Here is a tiny trained network, its code and every weight. The questions are about switching its units off for an input and a target symbol, where a switched-off unit gives its printed mean instead of its output.

import numpy as np


def w(rows, s, z=0):
    codes = np.array(rows[::2]) - 128.0
    scale = np.full(codes.shape[1], s)
    scale[-1] = z or s
    return codes * scale


def softmax(a):
    e = np.exp(a - a.max(-1, keepdims=True))
    return e / e.sum(-1, keepdims=True)


def log_softmax(a):
    a = a - a.max(-1, keepdims=True)
    return a - np.log(np.exp(a).sum(-1, keepdims=True))


def net(x, mask):
    ids = ['γδεζηθξπτψω'.index(c) for c in x.split()]
    T = len(ids)
    res = E[ids] + P[:T]
    u = 0
    for l in range(2):
        r = res
        for j in range(3):
            rows = slice(3 * j, 3 * j + 3)
            q, k, v = (r @ M[l][rows].T for M in (Q, K, V))
            z = softmax(np.where(np.tri(T) > 0, q @ k.T / 3**0.5, -1e9)) @ v
            o = O[l][rows]
            res = res + np.where(mask[u + j], z, o[:, -1]) @ o[:, :-1]
        u += 3
    return log_softmax(res[-1] @ U[:, :-1].T + U[:, -1])


Q, K, V, O = {}, {}, {}, {}
E = w([
[120,8,19],'γ',
[81,78,134],'δ',
[93,66,85],'ε',
[82,58,172],'ζ',
[59,174,105],'η',
[211,92,168],'θ',
[72,144,65],'ξ',
[78,131,111],'π',
[83,68,164],'τ',
[79,61,167],'ψ',
[67,128,137],'ω',
],0.018)
P = w([
[122,69,247],'0',
[140,134,134],'1',
[155,151,117],'2',
[162,153,109],'3',
[173,166,104],'4',
[177,168,101],'5',
[181,172,99],'6',
],0.012)
Q[0] = w([
[132,150,89],'0.h1',
[109,144,181],'0.h1',
[140,58,70],'0.h1',
[150,156,96],'0.h2',
[110,4,77],'0.h2',
[111,145,156],'0.h2',
[124,158,156],'0.h3',
[213,141,189],'0.h3',
[147,128,131],'0.h3',
],0.016)
K[0] = w([
[195,120,116],'0.h1',
[89,115,92],'0.h1',
[181,128,143],'0.h1',
[107,157,71],'0.h2',
[251,136,124],'0.h2',
[97,111,137],'0.h2',
[88,123,110],'0.h3',
[177,132,158],'0.h3',
[145,138,129],'0.h3',
],0.019)
V[0] = w([
[139,159,144],'0.h1',
[88,137,122],'0.h1',
[196,137,151],'0.h1',
[120,91,127],'0.h2',
[99,143,115],'0.h2',
[90,60,93],'0.h2',
[164,189,57],'0.h3',
[250,193,113],'0.h3',
[68,145,140],'0.h3',
],0.014)
O[0] = w([
[106,143,39,85],'0.h1',
[83,32,168,103],'0.h1',
[195,176,1,137],'0.h1',
[105,109,129,192],'0.h2',
[127,182,151,93],'0.h2',
[24,125,98,233],'0.h2',
[88,117,136,16],'0.h3',
[251,121,177,2],'0.h3',
[56,185,97,107],'0.h3',
],0.0069,0.0062)
Q[1] = w([
[116,164,237],'1.h1',
[23,151,189],'1.h1',
[177,146,133],'1.h1',
[157,131,143],'1.h2',
[76,171,122],'1.h2',
[38,250,118],'1.h2',
[98,89,230],'1.h3',
[87,27,125],'1.h3',
[98,192,157],'1.h3',
],0.013)
K[1] = w([
[106,75,200],'1.h1',
[202,58,213],'1.h1',
[102,146,108],'1.h1',
[153,149,123],'1.h2',
[105,152,134],'1.h2',
[72,252,123],'1.h2',
[114,166,63],'1.h3',
[88,152,142],'1.h3',
[141,130,145],'1.h3',
],0.018)
V[1] = w([
[202,168,133],'1.h1',
[94,200,110],'1.h1',
[135,112,129],'1.h1',
[120,112,125],'1.h2',
[98,55,62],'1.h2',
[159,138,88],'1.h2',
[185,11,153],'1.h3',
[124,58,132],'1.h3',
[171,94,119],'1.h3',
],0.013)
O[1] = w([
[125,171,247,7],'1.h1',
[121,116,59,127],'1.h1',
[143,126,159,131],'1.h1',
[159,165,107,137],'1.h2',
[221,221,75,162],'1.h2',
[94,111,145,106],'1.h2',
[130,139,125,166],'1.h3',
[83,85,255,182],'1.h3',
[50,158,64,112],'1.h3',
],0.0067,0.015)
U = w([
[22,38,65,180],'γ',
[208,117,71,250],'δ',
[247,165,45,110],'ε',
[98,36,129,56],'ζ',
[38,114,102,27],'η',
[255,62,124,130],'θ',
[137,173,42,10],'ξ',
[140,157,99,124],'π',
[118,51,129,89],'τ',
[103,42,128,58],'ψ',
[147,108,122,109],'ω',
],0.0084,0.011)

Each question gives the input, a string of symbols that net reads in full, and the target symbol t.
The units are the heads (3 rows each of Q, K, V and O). Each row of codes is followed by its name. A weight is (code - 128) times the scale printed after its matrix; where a second scale follows, it is the last column's (O and U).
mask holds one flag per head, layer by layer. A switched-off head (its flag False) gives its mean, the last column of its rows in O, instead of its output. The means were averaged over made-up inputs and are rounded, as every weight is.
A unit's drop is (log p(t) with every unit on - log p(t) with that unit switched off) / (log p(t) with every unit on - log p(t) with every unit switched off).
The circuit of an input: a set's keep is (log p(t) with only the set's units on - log p(t) with every unit switched off) / (log p(t) with every unit on - log p(t) with every unit switched off). Starting from all 6 units, units are removed one at a time, each time the one whose removal leaves the highest keep (on an exact tie, the one counted first), for as long as the keep stays at least 0.8.
units of the circuit, in order: the units of the circuit, biggest drop first
which heads matter: for each layer, one digit per head in row order, 1 if its drop is at least 0.15 and else 0, layers parted by /
drop when u is switched off: that unit's drop, to one decimal
input γ π γ, target δ: which heads matter	100 / 011
input ψ θ ε, target ε: units of the circuit, in order	[0.h1 1.h2]
input γ γ ξ τ ξ θ, target θ: which heads matter	001 / 000
input ξ ξ θ η, target η: which heads matter	001 / 101
input ζ ξ δ γ θ ε, target ε: units of the circuit, in order	[0.h1]
input ψ θ δ, target δ: which heads matter	111 / 010
input ζ π ω ζ θ, target θ: which heads matter	001 / 010
input ζ γ θ δ, target δ: which heads matter	110 / 010
input γ γ ε η τ π γ, target ε: which heads matter	000 / 010
input ψ θ π π, target π: which heads matter	001 / 100
input ω θ π ω ξ, target ξ: units of the circuit, in order	[0.h1 0.h3 1.h3]
input τ γ γ δ γ, target ε: which heads matter	001 / 010
input π τ θ ξ η, target η: which heads matter	001 / 101
input θ γ ψ τ ξ ξ ξ, target ξ: drop when 0.h3 is switched off	0.3
input ω θ δ π, target π: drop when 1.h2 is switched off	0.2
